Here is a tiny trained network, its code and every weight. The questions are about switching its units off for an input and a target symbol, where a switched-off unit gives its printed mean instead of its output.

import numpy as np


def w(rows, s, z=0):
    codes = np.array(rows[::2]) - 128.0
    scale = np.full(codes.shape[1], s)
    scale[-1] = z or s
    return codes * scale


def norm(h):
    return h / np.sqrt((h * h).mean(-1, keepdims=True) + 1e-5)


def f(y):
    return np.maximum(y, 0)


def softmax(a):
    e = np.exp(a - a.max(-1, keepdims=True))
    return e / e.sum(-1, keepdims=True)


def log_softmax(a):
    a = a - a.max(-1, keepdims=True)
    return a - np.log(np.exp(a).sum(-1, keepdims=True))


def net(x, mask):
    ids = ['αγδεζηθλμξπστφψω'.index(c) for c in x.split()]
    T = len(ids)
    res = E[ids] + P[:T]
    u = 0
    for l in range(3):
        r = norm(res)
        for j in range(2):
            rows = slice(4 * j, 4 * j + 4)
            q, k, v = (r @ M[l][rows].T for M in (Q, K, V))
            z = softmax(np.where(np.tri(T) > 0, q @ k.T / 4**0.5, -1e9)) @ v
            o = O[l][rows]
            res = res + np.where(mask[u + j], z, o[:, -1]) @ o[:, :-1]
        u += 2
        y = f(norm(res) @ A[l][:, :-1].T + A[l][:, -1])
        res = res + np.where(mask[u : u + 4], y, B[l][:, -1]) @ B[l][:, :-1]
        u += 4
    return log_softmax(norm(res)[-1] @ U[:, :-1].T + U[:, -1])


Q, K, V, O, A, B = {}, {}, {}, {}, {}, {}
E = w([
[76,187,84,109,110,165],'α',
[156,134,122,193,12,118],'γ',
[139,138,115,58,150,136],'δ',
[95,167,93,101,126,128],'ε',
[157,130,113,70,165,95],'ζ',
[118,159,84,94,96,97],'η',
[164,139,104,63,111,72],'θ',
[95,136,101,95,216,176],'λ',
[176,149,158,243,122,95],'μ',
[104,154,97,114,169,123],'ξ',
[45,155,71,125,201,207],'π',
[157,137,95,53,102,100],'σ',
[84,171,98,102,152,162],'τ',
[173,144,99,205,57,59],'φ',
[247,48,153,218,156,86],'ψ',
[203,98,118,196,60,13],'ω',
],0.012)
P = w([
[49,146,167,152,96,127],'0',
[182,87,217,26,123,95],'1',
[186,26,175,94,173,82],'2',
[116,9,156,156,199,143],'3',
[232,202,16,184,147,173],'4',
[219,183,114,87,120,171],'5',
[199,174,179,53,128,164],'6',
[30,160,123,130,142,73],'7',
[148,183,79,138,177,129],'8',
[219,164,67,134,178,192],'9',
[81,15,164,97,103,145],'10',
[119,86,110,83,119,115],'11',
[157,165,106,97,124,110],'12',
],0.011)
Q[0] = w([
[55,25,63,176,94,137],'L0H0',
[144,144,169,225,128,139],'L0H0',
[207,255,121,121,125,157],'L0H0',
[170,101,237,115,70,209],'L0H0',
[181,141,152,195,142,124],'L0H1',
[77,189,156,93,131,60],'L0H1',
[164,217,46,153,199,90],'L0H1',
[221,182,87,174,109,154],'L0H1',
],0.01)
K[0] = w([
[123,167,139,112,150,69],'L0H0',
[127,98,189,118,42,218],'L0H0',
[168,65,144,116,139,160],'L0H0',
[36,39,211,111,107,116],'L0H0',
[147,119,198,76,75,158],'L0H1',
[189,111,1,163,154,125],'L0H1',
[221,177,135,113,119,212],'L0H1',
[179,96,186,84,108,184],'L0H1',
],0.0097)
V[0] = w([
[119,121,50,83,114,32],'L0H0',
[154,134,143,43,116,170],'L0H0',
[56,68,83,123,26,160],'L0H0',
[109,99,105,142,137,112],'L0H0',
[118,69,250,111,60,153],'L0H1',
[162,59,194,120,202,73],'L0H1',
[45,210,159,223,255,47],'L0H1',
[147,206,90,149,85,56],'L0H1',
],0.0082)
O[0] = w([
[103,192,107,2,110,123,250],'L0H0',
[52,88,185,117,37,171,159],'L0H0',
[144,22,85,70,148,143,48],'L0H0',
[146,91,65,130,177,130,122],'L0H0',
[104,91,178,157,63,130,72],'L0H1',
[140,228,194,71,147,139,99],'L0H1',
[193,220,166,123,176,16,48],'L0H1',
[231,120,59,102,164,80,253],'L0H1',
],0.007,0.003)
A[0] = w([
[75,126,125,52,113,113,92],'L0N0',
[162,171,155,207,20,106,253],'L0N1',
[59,135,89,103,213,144,139],'L0N2',
[120,127,192,100,2,127,137],'L0N3',
],0.0075,0.0022)
B[0] = w([
[74,2,122,153,119,194,200],'L0N0',
[193,2,123,171,152,169,253],'L0N1',
[188,90,172,93,101,81,219],'L0N2',
[145,168,157,172,191,114,221],'L0N3',
],0.0081,0.0041)
Q[1] = w([
[142,58,130,130,192,30],'L1H0',
[219,117,178,77,208,91],'L1H0',
[133,105,222,1,79,82],'L1H0',
[88,104,213,176,150,83],'L1H0',
[110,108,149,122,165,74],'L1H1',
[86,37,53,52,226,136],'L1H1',
[86,138,155,52,101,123],'L1H1',
[138,82,152,126,143,60],'L1H1',
],0.0083)
K[1] = w([
[88,199,15,142,98,110],'L1H0',
[79,121,113,134,188,154],'L1H0',
[84,102,86,195,221,90],'L1H0',
[81,134,118,199,35,23],'L1H0',
[63,172,107,183,232,129],'L1H1',
[109,194,30,148,93,169],'L1H1',
[106,184,78,94,156,82],'L1H1',
[100,130,2,201,132,81],'L1H1',
],0.0084)
V[1] = w([
[53,127,78,105,228,152],'L1H0',
[64,143,142,158,104,102],'L1H0',
[48,135,166,158,234,167],'L1H0',
[142,104,170,128,111,173],'L1H0',
[154,92,128,98,144,54],'L1H1',
[175,97,168,168,129,167],'L1H1',
[89,154,85,140,209,158],'L1H1',
[69,182,149,123,2,73],'L1H1',
],0.0098)
O[1] = w([
[39,233,41,207,39,140,131],'L1H0',
[82,97,84,248,196,155,30],'L1H0',
[54,166,99,128,122,147,52],'L1H0',
[160,110,152,74,143,75,132],'L1H0',
[38,105,148,102,212,49,205],'L1H1',
[118,221,144,96,69,254,164],'L1H1',
[157,122,51,145,39,109,92],'L1H1',
[149,101,204,95,244,114,3],'L1H1',
],0.0064,0.0058)
A[1] = w([
[254,37,71,180,42,10,254],'L1N0',
[139,153,16,48,249,182,103],'L1N1',
[143,170,159,67,63,90,184],'L1N2',
[135,71,242,224,79,109,26],'L1N3',
],0.0071,0.0038)
B[1] = w([
[122,122,123,151,146,200,247],'L1N0',
[154,175,115,51,62,132,169],'L1N1',
[50,179,161,148,195,166,177],'L1N2',
[249,143,79,117,194,113,154],'L1N3',
],0.011,0.012)
Q[2] = w([
[114,168,55,139,124,150],'L2H0',
[113,169,181,145,38,105],'L2H0',
[125,155,123,86,209,135],'L2H0',
[201,108,127,111,116,153],'L2H0',
[177,155,153,167,3,130],'L2H1',
[122,125,91,123,168,161],'L2H1',
[102,207,68,142,37,185],'L2H1',
[104,167,134,98,157,187],'L2H1',
],0.012)
K[2] = w([
[105,166,125,5,118,138],'L2H0',
[155,35,201,160,180,148],'L2H0',
[110,154,79,106,125,110],'L2H0',
[144,121,145,77,180,113],'L2H0',
[142,119,250,90,107,102],'L2H1',
[249,129,101,165,103,137],'L2H1',
[140,135,139,117,106,160],'L2H1',
[126,194,82,127,89,200],'L2H1',
],0.012)
V[2] = w([
[95,175,176,103,89,107],'L2H0',
[139,178,36,60,135,187],'L2H0',
[91,140,100,93,148,126],'L2H0',
[182,159,101,106,2,201],'L2H0',
[58,167,144,38,111,19],'L2H1',
[129,116,229,102,113,188],'L2H1',
[98,208,124,107,108,148],'L2H1',
[177,169,157,180,214,75],'L2H1',
],0.0072)
O[2] = w([
[61,45,172,163,118,132,122],'L2H0',
[126,121,201,106,66,148,253],'L2H0',
[213,111,159,95,127,231,177],'L2H0',
[159,138,178,107,185,80,136],'L2H0',
[90,102,92,45,144,17,22],'L2H1',
[61,47,216,166,158,125,170],'L2H1',
[79,113,25,237,254,190,139],'L2H1',
[141,216,173,131,152,123,99],'L2H1',
],0.0062,0.0055)
A[2] = w([
[222,99,131,215,167,141,148],'L2N0',
[158,59,129,118,162,105,218],'L2N1',
[199,111,157,140,168,107,149],'L2N2',
[136,34,122,136,166,6,3],'L2N3',
],0.011,0.0058)
B[2] = w([
[168,69,150,190,123,176,253],'L2N0',
[129,164,112,185,91,61,208],'L2N1',
[95,119,79,199,80,137,198],'L2N2',
[149,113,138,95,197,254,146],'L2N3',
],0.016,0.007)
U = w([
[184,83,100,188,122,139,224],'α',
[147,80,222,145,53,174,48],'γ',
[38,75,210,156,131,176,151],'δ',
[183,108,64,117,191,130,128],'ε',
[83,134,172,98,204,108,253],'ζ',
[199,106,58,61,83,98,119],'η',
[108,58,144,39,159,118,225],'θ',
[22,169,134,169,171,128,95],'λ',
[182,233,182,153,196,127,31],'μ',
[160,210,86,128,178,85,125],'ξ',
[64,167,74,181,68,111,38],'π',
[74,51,165,84,54,117,151],'σ',
[113,110,87,151,226,173,50],'τ',
[231,198,140,95,62,106,4],'φ',
[88,171,251,129,169,142,56],'ψ',
[150,163,186,82,80,79,215],'ω',
],0.018,0.005)

Each question gives the input, a string of symbols that net reads in full, and the target symbol t.
The units are the heads (4 rows each of Q, K, V and O) and the neurons (one row each of A and B). Each row of codes is followed by its name. A weight is (code - 128) times the scale printed after its matrix; where a second scale follows, it is the last column's (O, A, B and U).
mask holds one flag per unit, layer by layer, with each layer's heads first. A switched-off unit (its flag False) gives its mean, the last column of its rows in O or B, instead of its output. The means were averaged over made-up inputs and are rounded, as every weight is.
A unit's drop is (log p(t) with every unit on - log p(t) with that unit switched off) / (log p(t) with every unit on - log p(t) with every unit switched off).
The circuit of an input: a set's keep is (log p(t) with only the set's units on - log p(t) with every unit switched off) / (log p(t) with every unit on - log p(t) with every unit switched off). Starting from the 12 units with the biggest drops (on a tie, the unit counted first), units are removed one at a time, each time the one whose removal leaves the highest keep (on an exact tie, the one counted first), for as long as the keep stays at least 0.8.
units of the circuit, in order: the units of the circuit, biggest drop first
top k neurons: the k neurons with the biggest drops, biggest first
top k neurons in layer l: the k neurons of layer l with the biggest drops, biggest first
heads that matter: for each layer, one digit per head in row order, 1 if its drop is at least 0.15 and else 0, layers parted by /
input μ γ ζ λ α, target γ: units of the circuit, in order : L0H1; L1H0
input μ π θ α θ θ η μ α η η, target μ: heads that matter : 01 / 00 / 00
input γ ξ π τ θ φ φ γ η, target φ: units of the circuit, in order : L1N1
input τ δ θ ξ, target τ: top 3 neurons : L2N3; L0N2; L0N1
input τ μ ξ, target τ: heads that matter : 01 / 11 / 10
input γ θ μ ε ξ π γ δ, target ξ: units of the circuit, in order : L0H1; L2N0
input η ω η τ θ α ε ψ η λ ω ε, target η: units of the circuit, in order : L0H1; L1N1
input σ α ε, target σ: units of the circuit, in order : L0H0; L2N0; L2H1
input ω μ φ φ λ μ ζ δ, target λ: heads that matter : 11 / 11 / 01
input γ ψ π, target γ: top 3 neurons : L0N2; L0N1; L1N3
input ω φ ε θ ζ μ η λ η ε ξ η, target η: heads that matter : 01 / 01 / 00
input σ φ ζ γ φ μ λ τ, target φ: units of the circuit, in order : L0H1; L1N1
input π α ψ ζ μ σ θ λ λ λ η, target λ: units of the circuit, in order : L0H1; L1H0
input μ γ θ π η γ ω μ ξ η λ σ λ, target η: units of the circuit, in order : L1N1
input η π ω θ, target η: heads that matter : 10 / 01 / 01
input ε η η θ, target ε: heads that matter : 11 / 01 / 01
input τ μ ζ μ π μ ξ, target μ: heads that matter : 10 / 00 / 00
input δ ω ζ η, target δ: units of the circuit, in order : L0H1; L2N0
input ψ η η ξ λ η θ σ, target λ: units of the circuit, in order : L2N0; L1N2
input φ μ μ θ θ, target μ: top neuron in layer 1 : L1N2
input η ψ φ ω ξ η γ η μ φ ζ, target η: heads that matter : 11 / 00 / 00
input φ λ ψ θ δ ξ δ θ, target δ: heads that matter : 11 / 00 / 10
input ξ γ γ ζ, target ξ: heads that matter : 01 / 01 / 01
input τ ζ τ π γ ε ζ μ δ ζ σ, target μ: heads that matter : 01 / 00 / 00
input γ η α θ τ λ ψ λ ψ ζ α, target λ: heads that matter : 01 / 10 / 00
input ζ η θ φ α, target η: heads that matter : 00 / 00 / 00
input ω ξ ψ γ φ ω γ ζ λ δ, target γ: heads that matter : 01 / 00 / 01
input δ ζ φ ξ δ η σ μ μ η λ, target μ: units of the circuit, in order : L0H1
input σ θ μ θ, target σ: heads that matter : 10 / 00 / 00
input τ σ ω θ, target τ: top 2 neurons : L0N1; L2N3
